Each row is followed by its band, which names the range that a hidden value of the row falls in. A new part has a new value, new ranges and new names.
[  7 -21 -12  13 -14  -6  15   2   5  16   6  12   1  -3  -4  18  29  13
  32   2  41 -21  22   9  18 -57   5   5 -11   2  -5 -10 -10 -15  13 -23
  10  23  20]	Jz
[  9   2  -6 -11   0  -5   2  -6 -14  -7   5 -14  -8   2  -6  -2  -8  -1
  -5 -12 -11  -7   7   2  -6  44  -4  -2 -13 -14 -12   4 -12  -6   8  -5
  -7  12   1]	Sn
[ -4  -7   1   0  -5   4  -2   3   1   3   2   8   3  -2   3   0   0   1
  -1   3  13   1  -6   1  -5 -11   2   2  -4   5  -2  -7   1   5   2  -1
   2  -2  -2]	TH
[  6   0   1  -5   3  -5   6  -7   5 -11   0 -25  -5   2  -6  -5  -3   4
  -5  -6 -24  -5   8  -5   0  26  -4  -3  -2 -14  -6   6  -8  -9   4   0
  -5   6   2]	Sn
[ -4  -1   9   4   2   1   4  -2  13 -12  -3 -17   1   0  -1  -9   2   9
  -5   7 -23   0  -2 -11   5  -4   0  -2   6  -6   7   4   1   0  -6   6
   0 -12  -2]	FG
[  9   7  -6 -10   4  -6  -2  -6 -18  -1   3  -5  -9   2  -5   0 -10  -8
  -3 -11  -4  -1   6   3  -8  47  -3  -2 -11  -9  -9   3  -8  -7   6   0
  -8  13  -1]	Sn
[ -7 -17  10  -1  -7   6   3   2   9 -10   3 -15   1  -1   0 -10   3  13
  -6   9  -1  -5  -8  -8  -4 -12   1   2 -11  -4  -6  -6  -2  -1   8  -3
   1 -12  -2]	FG
[ -2 -16   7   4  -3   3   6  -1   8  -5   2 -16   1   0  -1  -4   6  11
   2   5  -4  -6   2  -8   5 -19   1   1  -1  -6   1   2   1  -2   4  -4
   3  -8   1]	FG
[-11  13   4   8   2   1   4   4  13   0 -10  15   9  -2   4   0   7   1
  -3  12  -9   3  -8   1   3 -41   1  -2  11  10  10  -6   4   5  -9  11
   5  -8   8]	Jz
[ -6  -6   8   3  -2   2   5   0  11 -14  -2 -11   3  -1   0  -8   3  10
  -6   8 -14  -2  -4  -8   2 -17   0   0   1  -2   2  -3  -1  -1  -1   5
   2 -13   1]	FG
[ -1  -9   1   1  -4  -2  10  -1   7  -5   1 -15   0  -1  -4  -3   9  12
   3   4  -5 -10   4  -1   5 -17   0   0  -9  -8  -7  -4  -9  -9   8  -5
   1   1   8]	FG
[ -9  -2   2   4  -5   3   2   6   7   7  -3  19   7  -3   4   2   7   3
   2   9  18   2 -10   3  -2 -23   3   2  -1  12  -1  -9   2   4   2   1
   4  -3   7]	TH
[ -8 -16  16   5  -1   6   8  -1  21 -18  -1 -28   1   0  -1 -14   4  16
  -7  13 -23  -4  -5 -18   7 -25   0   0   6  -9   7   2   3  -2  -3   3
   1 -22   0]	FG
[  0 -12   6  -7  -6   3   2  -1   0 -11   6 -14  -3   0  -2  -8  -3   7
  -6   1  -2  -5  -3  -5  -5  10  -1   1 -12  -9  -9  -2  -5  -5  10  -3
  -2  -3  -2]	FG
[ 10  -5  -6 -11  -1  -2  -3  -5 -19  -2   7 -12  -9   2  -6  -2  -9  -3
   0 -13   2  -5   8   2  -5  57  -3   1 -15 -13 -12   5  -7  -6  10  -8
  -6  13  -4]	Sn
[  4  28 -13   6   6  -9   2   0  -2  14  -7  23   5   3   0  13   8 -10
  10  -3   0   2   8  13   7 -16   0  -2   9   9   7  -1  -3  -1  -9   4
   1  16  13]	Jz
[  8   3  -7  -6   4  -1  -7  -3 -20   1   4  -5  -7   2  -2   1 -10  -9
  -1 -10   2   3   5  -2   0  35  -2  -1  -2  -4  -2   9   0   0   1  -3
  -5   7  -9]	TH
[ -9  -5   0   5  -5   5  -3   8   4   4  -1  27   7  -3   6   2   4   0
   0   8  25   4  -9   4  -5 -25   4   4   3  14   0 -11   6   7   1   0
   6  -5   1]	TH
[-2 -4 -4 -3 -5  1 -5  4 -7 10  3 13  0 -2  2  2 -2 -3  2 -2 24  4 -7  5
 -7  3  3  3 -9  8 -5 -7  0  3  5 -4  2 -7 -1]	TH
[  8  -9  -2 -10  -2  -3   1  -6 -10  -8   6 -21  -8   2  -7  -3  -4   4
  -1  -9  -3  -9   8  -3  -3  33  -2   0 -15 -16  -9   3  -9  -9  11  -8
  -6   9  -2]	Sn
[ -3 -37   7 -10 -12   9  -5   3  -6  -5  11  -9  -3  -2   0 -11  -6   8
  -6   1  21  -4 -10  -6 -14  20   2   6 -18  -4 -15  -7  -2   1  18  -9
   0  -5  -9]	FG
[ 3 16 -6  3  4 -4  0 -1 -1  5 -4  9  1  0  0  8  3 -5  5 -1 -3  2  3  4
  5  2  0 -2  7  2  6  2  1  1 -6  2  0  6  5]	Jz
[ 0 16 -5  3  5 -5  2 -1  1  2 -5  9  2  0  0  5  2 -5  1 -1 -6  2  1  6
  3 -9 -1 -2  8  1  3 -1 -2 -1 -6  5  0  7  8]	Jz
[ -5   2   5   6   1  -1  10  -1  14  -9  -6 -13   3   0  -2  -4   9  10
   0   7 -23  -5   0  -6   8 -24  -1  -2   0  -5   2  -2  -4  -5  -3   4
   2  -6   8]	FG
[  2 -14   2  -8  -2   2  -1  -2  -8  -7   6 -14  -6   1  -3  -6  -7   3
  -4  -4  -1  -2  -1  -4  -5  27  -1   1 -12  -9 -10   0  -4  -3   9  -4
  -3  -1  -5]	FG
[  2  -5   3   3   3  -5  10  -6   9 -11  -4 -20   0   2  -5  -3   7   9
   0   1 -28  -8   7  -6  10 -17  -2  -3   5 -11   4   4  -6  -8  -3   5
  -1  -1   8]	FG
[-12  -5  -1   0  -8   4  -2   9   0  11   1  27   8  -4   4   3   4   1
   1  11  29   2 -12   8  -9 -20   3   4  -8  15  -8 -17   0   5   4   0
   5   3   6]	TH
[ -2 -15   3  -5  -6   4  -3   1  -6  -3   6  -5  -3  -1   0  -3  -2   4
  -1   0  11  -3  -2  -3  -6  10   1   2  -8  -2  -4   0   1   1   8  -6
  -1  -3  -7]	FG
[  5   5 -14  -1  -4  -4  -2   3 -13  18   3  27   0  -2   0  13   4  -8
  11  -6  33  -1   5  15  -2   6   1   2  -8   7  -8  -8  -5  -3   6  -7
   2  20   8]	TH
[  9  12  -4   2   7  -9   8  -8   5  -8  -4 -17  -3   3  -7   3   5   1
   5  -6 -27  -6  14  -1  11  -3  -3  -5   6 -12   4   8  -7  -8  -4   1
  -3   8   7]	FG
[ 12  -6  -7  -9  -2  -6   2  -7 -15  -2   8 -15  -9   2  -8   0  -4  -2
   4 -15   1 -10  12   2  -2  41  -3  -2 -17 -15 -15   4 -13 -12  13 -11
  -7  20   2]	Sn
[ -7  -2   3   4  -3   2   4   4   9   4  -3   9   5  -2   3   2   6   4
   0   8   3   0  -5   1   3 -29   2   1   3   7   3  -8   2   2   0   1
   4  -7   4]	Jz
[  6  -4  -6 -10  -2  -4  -3  -1 -14  -1   5  -8  -5   1  -5  -2  -6  -2
  -1  -9   3  -4   4   5  -7  38  -2   1 -15  -9 -13   0  -9  -5   9  -6
  -6  14  -1]	Sn
[  1 -25   8  -8  -6   6   0   0  -3 -10   7 -22  -5   0  -2 -10  -6   9
  -5   0   6  -5  -2 -10  -6  19   0   2 -13 -10  -9   0   0  -1  12  -7
  -2 -15  -8]	FG
[ -3  -6  -1  -6  -7   5  -8   6 -14   7   7  17   2  -2   4  -1  -4  -3
   0   1  32   3  -9   7 -13  12   2   5 -12   9  -9 -10   2   5   8  -4
   1   4  -5]	TH
[  5   7 -11  -4  -1  -4  -2   0 -11  10   3  15  -1   0  -4   8  -1  -6
   5  -8  13   0   4   9  -5  23  -1   1 -14   1  -8  -2  -7  -4   4  -5
  -3  18   5]	TH
[ -2 -11   6  -8  -2   4  -4   0  -4  -8   3  -6  -3   0   0  -8  -8   0
  -9  -1   0   2  -8  -4 -11  37  -1   2  -7  -4  -8  -1   0   3   5   1
  -3  -8  -8]	FG
[  1   2   7   1   4  -5  12  -7  12 -16  -3 -29  -3   3  -6  -6   4  10
  -3   0 -38  -8   9  -8   9  -6  -3  -4   0 -16  -1   6  -8 -10  -1   3
  -4  -3   6]	FG
[ -2 -10   5  -6  -4   4  -3   1  -4  -4   5  -3   1  -1   1  -6  -4   3
  -8   0   8   0  -6  -3  -8  15   0   2  -9  -3  -7  -2   0   2   8  -4
  -2  -4  -5]	FG
[ -4  -2   5   5   0   1   5   1  12  -5  -3  -6   2  -1   0  -2   7   8
   0   6  -8  -2  -1  -5   7 -22   0   0   7  -2   6  -1   3  -2  -3   1
   3  -8   2]	FG
[ -8 -12  10   2  -4   5   7   2  15 -10   0 -14   3  -1  -1  -7   6  13
  -3  12  -6  -5  -5  -9   3 -20   1   1  -1  -2  -1  -4  -1  -1   3   0
   3  -9   4]	FG
[ -5 -12  10   3   1   3   7  -2  11 -10  -1 -19   2   0   0  -7   5  12
  -2   7 -15  -4  -2  -9   8 -25   1   0   3  -4   5   0   3  -1  -1   5
   2 -16   2]	FG
[  2  11 -11  -6  -1  -3  -7   2 -15  11   0  23   1  -1   1   6  -6 -13
   1  -5  18   5  -3  13 -10  23  -1   1  -5   7 -13  -6  -2   3   2   1
  -2  14   1]	TH
[  3   5  -7  -2  -3  -4  -1   1 -12  10   1  18   0  -1  -1   5   1  -4
   5  -4  13  -2   4  11  -4   9   0   1 -10   3  -8  -5  -5  -2   5  -6
  -1  15   5]	TH
[ -5   0   2   7  -2   3   1   4   8   6  -2   8   6  -2   5   3   8   2
   5   6  10   0  -2   2   5 -32   2   1   7   8   6  -4   5   0  -5   0
   4  -5   4]	Jz
[ 7  1 -1 -3  1 -3  2 -3 -5 -1  3 -7 -4  1 -4  4  0  1  3 -6 -5 -6  7  1
  1 19 -1 -1 -6 -6 -4  4 -5 -6 -2 -4 -4 11  2]	Sn
[ -3 -20   1   4 -10   5   0   7   1   9   4  12   3  -3   3   5   9   5
  10   5  32  -4  -1   2  -1 -24   4   5  -6   9   0  -9   3   2   8 -10
   5  -1  -3]	TH
[ -2  -9  -8  -4  -8   4  -7   8 -18  15   6  29   3  -3  -1   8  -1  -5
   5   3  39   2  -6  12  -8  10   3   5 -11  11 -10 -12  -1   5   8  -6
   3  11   0]	TH
[  8 -21  -4 -14  -7   3  -5  -3 -19  -5  12 -15  -7   1  -5  -5 -11   1
  -3 -10  12  -6   3  -1 -11  58  -2   3 -22 -11 -19   2  -7  -5  18 -13
  -8   7  -9]	Sn
[ -4 -14  10   1  -2   5   1  -1  12 -12   1 -19  -1   0   0  -8   1   9
  -3   6 -11  -2  -3 -13   3   1   1   1   2  -3   5   5   5   1  -1   0
   2 -16  -7]	FG
[  6  15  -2   1   6  -9   3  -7   6  -7  -6 -17  -2   2  -6   0   3   2
   2  -5 -31  -4  12   0  10  -1  -3  -5   5 -10   4   7  -7  -9  -5   4
  -3   7   9]	FG
[ 2  0 -2 -6 -1  0  2  0 -9  3  1  1 -3  0 -1 -1 -7 -3 -3 -5  6  1 -2  2
 -7 25 -1  1 -8 -1 -8 -1 -3  0  4 -3 -3  4 -2]	Sn
[ -2  20  -5   8   5  -4   2   1   5   9  -8  24   6  -1   2   7   7  -5
   5   6  -4   3   0   8   6 -28   0  -2  11  10   8  -3   2   2 -13   5
   3   4   9]	Jz
[ -8   8   4  11   2   0   9   4  20   0  -9   6  10  -1   4   1  12   5
   1  13 -14   0  -5  -2   9 -52   2  -2  13   8  11  -4   2   1  -9   8
   6 -12   9]	Jz
[  3  28  -8   7   6  -9   7  -3   3   6  -8  10   4   1  -1   9   9  -9
   4  -1 -14  -1   9   7  11 -23  -1  -4  12   1   7   1  -3  -4 -10   5
   0   9  14]	Jz
[ -4 -11   7   7  -2   1  10  -1  17  -8  -2 -11   1   0  -1  -4  10  14
   2   9 -12  -7   2 -10   9 -34   1   0   4  -4   4  -1   0  -4   0   2
   4 -11   4]	FG
[  5  12 -11  -3   2  -5  -3   0 -15  11   0  16   0   0  -1   8  -3 -10
   3  -8   7   2   4  13  -4  18  -1  -1  -3   4  -4  -3  -4  -1   1  -1
  -3  15   3]	TH
[-10  -1   2   7  -6   2   3   7   8   8  -4  21  10  -4   4   3  10   5
   5  12  17   0  -8   4   2 -45   3   2   1  11   1 -12   3   4  -2   1
   8  -4   9]	Jz
